Each row has a hidden trait or not; one of two labels after the row says which. A new part has a new trait and new labels.
[  3   1  10  -1  -2  -1   0  -3   3  -5   0   2   2  -7   6  -4  -1   1
   5   0  -4   0  -1   0   2  -1  -2   4  -5  -2   2   2   4  -2   2   0
   4   2  -3   1  -7   4   1  -1   1  -1   1  -2   0   1   0   8  -9   0
  -2  -2   1  10   2   0   2   3   0   1   0   1  21  24   2   3 -10  -3
   8  -2  -1  -5   6   0]  A
[  1   1   8  -3  -6  -1  -3  -2   0   4  -2   6  -9   5  -3   4   4   0
   8  -5   2   0  -4   1  -2   6   1  -2  -9   0   0   8   2   0  -1  -3
  10   2  -3   4  -6   9  -1  -2   2 -11  -5   3   0  -2   1   9  -1   1
   0   2   4   4  16 -10   1  -2  -4   2   3   6  -8   5   0  -3 -25  -1
  -3  -2  -3   1  -2  -2]  A
[-12  -3  23   2   3  -3   3   0   1  -1   7 -10   0   5   8  -6   3   4
 -10  -4   0   7   4   5   0  16   3   2  -1   2  -1  12 -14   9   6  -1
  26  10  -8  -4   2   8   2  -4  11 -26  -6   4  -1  -4   0   9   7  17
   9  -2  -2   3  -6   4   4   7 -10  23  -2  -6  22  -2   3  -4 -31   1
   7 -23  -7  -5  13   1]  G
[ -1  -2  23   5  -4  -1   1  -4  -5   2   1 -18  -3  12  -3  -7   5   2
 -12  -7   4   4   0   3  -3  13   3  -2   2 -10   6  14 -15   9   3  -6
  19  14  -4  -2  -2  11   1  -7   7 -22  -6  -6   2  -1   9  18   1  14
  -2  -4  -8  18 -11   3  -1   2  -5  18  -9   2 -15  11   1   4 -36   1
   5 -15  -4  -5   5   1]  G
[ 10   2   0   0  -1  -1   0  -3  -1   2   1   0   4 -10   5  -1   3   7
  -3   2   3  -3   1   6  -6   2  -1   2  -3  -1   6   5   4  -1  -4   1
   4   5  -6   0  -3   1   5   0  -2  -1   0  -4   2   1  -1   3  -7   3
   3   1   3   9   7   0   0   6   9  -5  -4  -1  16  20   2   6  15  -3
   1  -6  -4  -2   5   0]  A
[ -4  -3  18   7  -1  -8   1  -3   1   6   4 -21   2  15   4   3   5   6
  -6  -7  -1  -2   2   0  -8  -4  11   0   7   6   2  -1 -13  -1   6   3
  11   1  -7  -4   0  -3  -4   3   6 -21  -7  -6   1  -2   1   7   4   7
  -3  -3   6  23 -20   1  10  20 -11  22  -1  -4 -14   8   1  13 -44  -1
   7 -15   0  -5   2   2]  G
[-10  -2  20   5   4  -6   0  -1   3   2   3 -16   5  15   3  -5   0   4
  -4  -2  -3   1  10  -3   1 -11   4   1  -1   6  -1   8 -20  -6  13   8
  19   3  -2  -5   5  -8  -2   7   5 -18  -7  -1   0  -4  -1   1   5  12
  -8  -3   3  10 -17   6   3  13 -12  24  -1  -8  13  -4   0   2 -65  -1
   4 -11   4  -7   7  -1]  G
[ 3  0  2 -6 -3  1 -1 -3  0  1  2  7 -5 -2  2  0  0  1  9 -1 -5  3 -5  4
 -2  1  2  3 -7  4 -2  4  7  4 -9  3  3  4 -4  3 -2  6  1 -2  8 -3  2 -7
  1  0  4 11  3  1 -3  3 -1 13  1 -1  2 -6  3  0 -2  2 13  9  1  2 22  0
 -2 -7  3 -3  5  1]  A
[  9   3  11  -3 -10  -7   1   0   0   0  -7  -1   0  -1  -2   0   0   1
   6   0   8  -1   2  -5   5   9  -4  -3  -7  -7   5  13  -5   0   0  -6
  -1  -5  -3   3  -2   2   4  -4   1  -4   1  -4  -1   0   4   5 -12  -3
  -1   1  -1   4   8  -2  -4   2   5   1   4   5   2  14   0  -3 -13   0
  -1  -3  -1  -3   2  -3]  A
[  4   3   5  -1  -9  -4  -2  -2  -2   6  -2   3  -8   4  -5   2   3   3
  10  -4   8   1   0   4  -2  12  -2  -4  -8   2   6  19   0   5  -2  -7
   9   0   0   4   0  11   4  -4   3 -13  -2   1   1   0   3  14  -1   5
   3   3   1  -9  10  -3  -3   1  -3   6  -3   6  -7   5   0  -5 -24   0
  -6  -6   1  -1  -4  -4]  A
[  8  -2  19   9 -15  -6   1  -5  -2   7   3 -17  -3   6  -1   0   8   5
  -6  -7   8  -1  -2   5  -3  19   4  -4   3  -5   5  18  -4   3   4  -6
  17   5   0  -2   1  13   2  -9  10 -26  -7  -6  -1  -2   6  10   2  17
   6  -7   1  18  -4   4   9   8  -5   9  -8   8   0   9   1  10 -38   1
  -3 -15  -3  -7   9   0]  G
[ 0  1  4 -4 -7 -1  0 -3 -1  2  2  3 -2  1  3  2  1  3  8 -2 -3  5 -5  4
  0 -3  3  1 -5  7  2  5  5  1 -9  1  3  9 -3  1 -2  3  3 -1  4 -2  0 -2
  1  0  3  9 -2 -2 -3  5  2  8  9 -2  5 -1  2 -4 -2 -1 21  1  0  2  6 -1
 -3 -7 -2 -3  2 -2]  A
[  3   0  -3  -6  -2   2  -5   1  -1   6   2  13  -7   0   0   1   3   1
   2  -2  -1  -1  -1   3  -7  -3   1   1 -10   0  -3   6   4  -2  -2   2
   6   2  -2   2   1   6  -2   4   3  -9  -1   0   1  -4  -3   4   7   2
   3   0   1  -2  10  -3   2 -11   0   8   1   4  -1   5   0  -3  -4  -1
  -7  -3   3   0  -1  -1]  A
[  9   0  -5  -5  -2   2  -2   1  -2   1  -1   6   0  -9   6  -1   0   4
  -1   1  -1  -3   0   3  -6  -4   1   2  -9  -1  -1   1   2  -2  -6   5
  -2   1  -5   0   1  -1   3   5   5   3   3 -12   1  -3   0  -2   1  -3
  -3   0  -3  13   5   0   0  -3  11  -6  -1  -1  20   9   1   1  24   0
  -5 -12   3  -3   6   0]  A
[  9   2  -4   1   1  -1  -5  -3  -3   3   1   5  -5  -6   1   0   4   6
   2  -1   5  -4   2   9 -13  10  -1  -1  -7  -1   8  10   6   6   0  -3
  14   0  -6   2  -4  11   3   1   1  -7  -2  -2   2   0   0  10   1   7
   6  -1   0   0   5  -3  -4   2   2   2  -5   7  -6  27   2  -1   4  -2
   1  -9   2   0   0  -2]  A
[  0  -3  20   5 -12  -5   4  -2  -3   5   4 -21  -1  10   3  -4   7   3
 -10  -7   2   1  -6   2  -5   9   9  -2   7  -7   3   7  -7   4  -3  -8
   8  12  -4  -3   1  10  -1  -4   8  -9  -4  -6   1  -4   4   9   0   8
   5  -5  -2  17  -1   2  13   8  -1  18  -3   2  -3  12   2  11 -13   0
   2 -22  -8  -6   8   1]  G
[ -4  -4  26   5   9  -4  -1  -1  -3   3   7 -16  -2  12   3   4   4   3
  -2  -9  -3   5  -2   0  -3   4   8   3  -3  -3   7   3 -11   3   6  -5
   9  11  -6  -3  -3   5   1   0   9 -35 -10  -4   0   1   1  11   7  14
   6  -4  -3  23 -17   4   3   7 -11  16  -2  -1  -6  -5   1   7 -72  -1
  10   2   0  -3   6   1]  G
[  2  -4  22   8   3  -7   1  -1  -2   5   5 -17  -1   8   2   5   4   4
  -2 -10  -1   5  -5   1  -5   4   8   2  -1  -4   7  11  -7   5   4  -5
   8   7  -2  -2  -4   7  -2  -6  12 -35  -9  -9  -1   0   4  12   5  13
   8  -7  -3  18  -9   8   7   9  -6  17  -6   5  -4  -5   2   9 -67  -1
   6   0   0  -4   7   0]  G
[  5  -1  -1  -5  -2   2  -4   0  -1   0   0  11  -6  -4   4   0   0   2
   7  -1  -2   0  -3   3  -6  -3   2   2 -11  -1  -3   3   6   1  -3   3
   2   1  -4   2  -4   7   0   4   7  -5   2 -10   1  -3   1   6   4  -2
  -3   0  -2  14   6  -3   2  -6   1   0   1   5  12  14   1  -1  18   0
   0  -6   5  -2   6   0]  A
[10  2 -3 -4 -5 -1 -3  3 -3  6 -3  1 -1 -2  1  1  3  4 -3 -1  6 -6  1  0
 -6 -1  2 -2 -9 -4  2  6 -2 -4 -3  1  0 -1 -5  1  0  0  3  7  1 -5 -1 -5
  1 -5 -3 -7 -3 -4  1  0  1  2 16 -5 -1 -1  9 -2  3  1  7  3  0 -2  1  0
 -9 -6  0 -1  0 -2]  A
[  0  -2  22   8  -7  -8  -1  -5  -2   4   2 -18   1  18  -3  -5   5   3
  -6  -5   3  -4   3  -1  -4   3   5  -3   4  -1   5   7 -14  -1   7  -2
  12   4  -3  -2   3   1   0   0   5 -19  -6  -5   2  -1   4  13   3  13
  -7  -4   1  23 -21   4   4  15 -11  22  -4  -1 -19  16   0  10 -55   0
   4 -14   4  -7   4   0]  G
[ -1   2   7  -1  -3  -3   2  -3   4   0   1   1   4  -3   1  -5   1   1
   0   2  -4   2   2   0   4  -5  -4   4  -2  -2   3   4   4  -5   2  -1
   4   6   1   1  -3   2   1  -4  -2   0   0   6   1   1  -3   6  -8   3
   2   0   2  -2   1   3   2  -1  -1   9  -1  -1  18  16   1   5 -16  -4
   4   2  -5  -3   1   0]  A
[ -2  -2  22   8  -3  -5  -2  -5   1   5   1 -17   1  13  -2  -1   4   6
  -8  -4   3  -1   7   0  -3  -6   5  -1   3   3   1   9 -15  -3   9   6
  20   3  -3  -4   2  -4  -3   1   4 -20  -9  -4   1  -2   4   7   5  14
 -10  -4   4  20 -15   2   3  17 -10  15  -6  -2  -4   4   0   9 -59   0
   2 -12   4  -6   8   0]  G
[  8   4   8   0  -5  -6   1  -3   2   0  -3  -1   3  -5  -3  -4   3   3
   0   2   7  -4   5  -1   1  10  -7  -1  -5  -8   7  13  -1   0   5  -7
   4  -2  -2   2  -3   6   4  -5  -1  -4   0   4   0   1  -1   8 -13   2
   5  -3   1  -2   5   0  -6   3   2  11   0   2  -1  27   1  -1 -17  -4
   3  -2  -3  -2  -1  -2]  A
[  1   0  22   8 -15 -12  -1   0  -1   1  -1 -19   2  20  -6 -17  -1  -1
  -8   0   6  -1   9  -8   9   6  -3  -5  -1 -10   6  20 -17  -6  14 -10
   6   1   8  -3  12   5   5   0   5 -14  -1  -5   1  -1   3   6   0  11
  -9  -8  -7   1 -25  16   2   5 -12  31  -2   2   2  12  -1   2 -68   0
   0  -7  11 -11   2  -4]  G
[  3  -4  16   7  -4  -2  -1   2  -2   6   5 -11   5   5   6   0   2   3
 -11  -5  -1  -1   1  -1   5 -11   6   1  -6  -2   1   3  -8 -16   4   4
   5  10   1  -7   6  -3   3   8   5 -26 -10  -3  -3  -7  -2 -11   5  15
   4  -8   4   9  -4   8  13   7  -4   2   1  -3  40 -19   0  10 -76  -1
  -5  -2  -2  -7  15  -2]  G
[  5   4   1  -1  -8  -4  -2   0  -2   3  -3   1  -6   2  -2   1   2   2
   7  -4   7  -1  -1  -1   1   7   1  -4  -8  -1   7  13   0   0  -1  -6
   8   0  -3   2  -4   5   4   1   0  -7  -6  -1   0   0   1   8  -8  -1
   0   1   2   0  16  -1   0   5   0   0   1   4   7   9   0  -3 -25  -1
  -3  -4  -1  -2  -2  -4]  A
[  2  -4  28   8   5  -1  -1  -4  -2   7   4 -14   0   4   2   9   5   7
  -7 -10   1   2  -1   5  -6  -6   7   3  -1   1   3  10  -6   0   3   8
  21  10  -5  -3  -6  -2  -3  -1   8 -33 -14  -6  -2  -2   6   4   7  19
   2  -6   4  27  -4   1   4  12  -2   0  -9   3   9 -17   1  11 -65   0
   0   0  -3  -3  14   1]  G
[ -5  -2  21   5  -9 -13   6   3   3   1   6 -18   2   8   6  -7   3   4
  -3  -4   2   7  -2   0   2  20   5  -1   3  -2   3  14 -10   9   5 -11
   8   1   1  -3   6  12   0  -6  16 -23  -1  -3  -2  -3  -2   9   1   7
  14  -8  -5  -6 -10  13  13   6  -8  35   1   2  13   5   3   0 -36  -1
   8 -20  -1  -8   5  -1]  G
[ -6  -3  25   4   7  -3   3   1  -2   1   4 -15  -1   7   2  -1   4   4
  -7  -9  -2   9  -2   2  -3   4   7   3   0  -6   4  12 -13  11   5  -3
  18  14  -6  -2  -4   7  -3  -5  10 -29  -6  -6   0  -1   5  13   3  11
   6  -5  -9  14  -6   7   1   2  -4  20  -8   1   3 -11   2   0 -53   0
  10  -7  -5  -3   7   1]  G
[  3  -1  24   8  -6  -5  -1   0  -1   5   1 -13   2   6  -2  -2   1   4
  -6  -5   4   3   4  -1   4  -3   2  -1  -4  -6   4  17  -8  -4   7   1
  14   7   3  -3   3   1   1  -2   6 -23  -9  -7  -2  -3   3   2   3  16
  -1  -9  -2   6  -7  12   4   7  -3  11  -7   5  21 -12   0   6 -79   0
  -2  -1   3  -8  11  -3]  G
